Here is a tiny trained network, its code and every weight. The questions are about switching its units off for an input and a class, where a switched-off unit gives its printed mean instead of its output.

import numpy as np


def w(rows, s, z=0):
    codes = np.array(rows[::2]) - 128.0
    scale = np.full(codes.shape[1], s)
    scale[-1] = z or s
    return codes * scale


def f(y):
    return y / 2 * (1 + np.tanh(0.7978845608 * (y + 0.044715 * y**3)))


def log_softmax(a):
    a = a - a.max(-1, keepdims=True)
    return a - np.log(np.exp(a).sum(-1, keepdims=True))


def net(x, mask):
    res = np.array(x, float).reshape(1, 6) / 4 @ E
    y = f(res @ A[0][:, :-1].T + A[0][:, -1])
    res = res + np.where(mask, y, B[0][:, -1]) @ B[0][:, :-1]
    return log_softmax(res[-1] @ U[:, :-1].T + U[:, -1])


A, B = {}, {}
E = w([
[54,210,151],'x0',
[128,126,131],'x1',
[130,128,133],'x2',
[56,94,2],'x3',
[58,19,194],'x4',
[126,127,128],'x5',
],0.0088)
A[0] = w([
[210,58,105,67],'N1',
[106,113,7,76],'N2',
[71,163,147,123],'N3',
[75,85,63,102],'N4',
[119,85,176,169],'N5',
[147,146,107,106],'N6',
[149,112,44,134],'N7',
[183,123,41,140],'N8',
[134,126,125,150],'N9',
[148,176,104,175],'N10',
[205,54,99,105],'N11',
[106,98,62,107],'N12',
[178,83,101,93],'N13',
[151,109,107,47],'N14',
[164,168,60,111],'N15',
[159,167,101,184],'N16',
[82,127,80,59],'N17',
[166,89,113,92],'N18',
[161,131,179,64],'N19',
[203,167,78,168],'N20',
[154,179,93,168],'N21',
[132,129,86,92],'N22',
[98,123,65,107],'N23',
[192,137,175,68],'N24',
[156,170,112,76],'N25',
[95,85,132,255],'N26',
],0.013,0.0084)
B[0] = w([
[68,176,130,177],'N1',
[139,166,194,209],'N2',
[92,142,126,171],'N3',
[175,154,160,197],'N4',
[140,90,120,208],'N5',
[96,129,153,135],'N6',
[150,94,137,191],'N7',
[124,117,118,206],'N8',
[125,126,100,141],'N9',
[98,67,105,199],'N10',
[41,192,115,193],'N11',
[183,148,184,176],'N12',
[83,181,140,154],'N13',
[107,188,255,116],'N14',
[111,106,136,190],'N15',
[119,89,127,205],'N16',
[150,185,177,150],'N17',
[76,140,154,141],'N18',
[155,177,185,155],'N19',
[118,79,131,236],'N20',
[117,78,118,205],'N21',
[132,128,143,134],'N22',
[174,154,182,172],'N23',
[166,130,175,177],'N24',
[108,96,219,146],'N25',
[144,81,61,255],'N26',
],0.0089,0.0082)
U = w([
[173,150,181,26],'0',
[2,181,145,55],'1',
[120,104,120,252],'2',
[119,108,118,250],'3',
[107,73,136,21],'4',
[121,114,116,211],'5',
],0.018,0.0049)

Each question gives the input, the list of numbers given to net, and the class t.
The units are the neurons (one row each of A and B). Each row of codes is followed by its name. A weight is (code - 128) times the scale printed after its matrix; where a second scale follows, it is the last column's (A, B and U).
mask holds one flag per neuron, in row order. A switched-off neuron (its flag False) gives its mean, the last column of its row in B, instead of its output. The means were averaged over made-up inputs and are rounded, as every weight is.
A unit's drop is (log p(t) with every unit on - log p(t) with that unit switched off) / (log p(t) with every unit on - log p(t) with every unit switched off).
The circuit of an input: a set's keep is (log p(t) with only the set's units on - log p(t) with every unit switched off) / (log p(t) with every unit on - log p(t) with every unit switched off). Starting from the 12 units with the biggest drops (on a tie, the unit counted first), units are removed one at a time, each time the one whose removal leaves the highest keep (on an exact tie, the one counted first), for as long as the keep stays at least 0.8.
circuit, biggest first: the units of the circuit, biggest drop first
unit that matters most: the unit with the biggest drop
k most important neurons: the k neurons with the biggest drops, biggest first
drop of u: that unit's drop, to one decimal
input [-7,-1,-2,5,7,3], class 1: unit that matters most : N11
input [-4,1,2,6,-5,5], class 0: circuit, biggest first : [N2, N12]
input [-8,0,6,8,-2,5], class 0: circuit, biggest first : [N12, N2]
input [-7,5,1,7,-8,-4], class 4: 4 most important neurons : [N7, N20, N21, N10]
input [-7,4,3,2,5,6], class 1: 3 most important neurons : [N11, N1, N13]
input [-7,3,-3,3,-4,-2], class 1: 3 most important neurons : [N11, N1, N13]
input [5,-7,-7,8,-5,8], class 0: circuit, biggest first : [N2, N23, N12]
input [-7,-7,-6,1,7,3], class 1: circuit, biggest first : [N11, N1]
input [-8,-3,-5,8,-4,-4], class 0: circuit, biggest first : [N12, N2]
input [-6,8,1,8,-8,4], class 0: 3 most important neurons : [N2, N12, N23]
input [-5,4,-2,-4,-3,4], class 1: 3 most important neurons : [N11, N1, N26]
input [6,8,-1,6,6,4], class 5: 2 most important neurons : [N26, N11]
input [-5,-2,0,2,4,4], class 1: drop of N9 : 0.0
input [0,4,0,-3,-7,3], class 4: drop of N10 : 0.1
input [-2,-6,-7,-6,-8,4], class 4: drop of N20 : 0.2
input [5,4,-3,6,3,5], class 0: most important neuron : [N4]
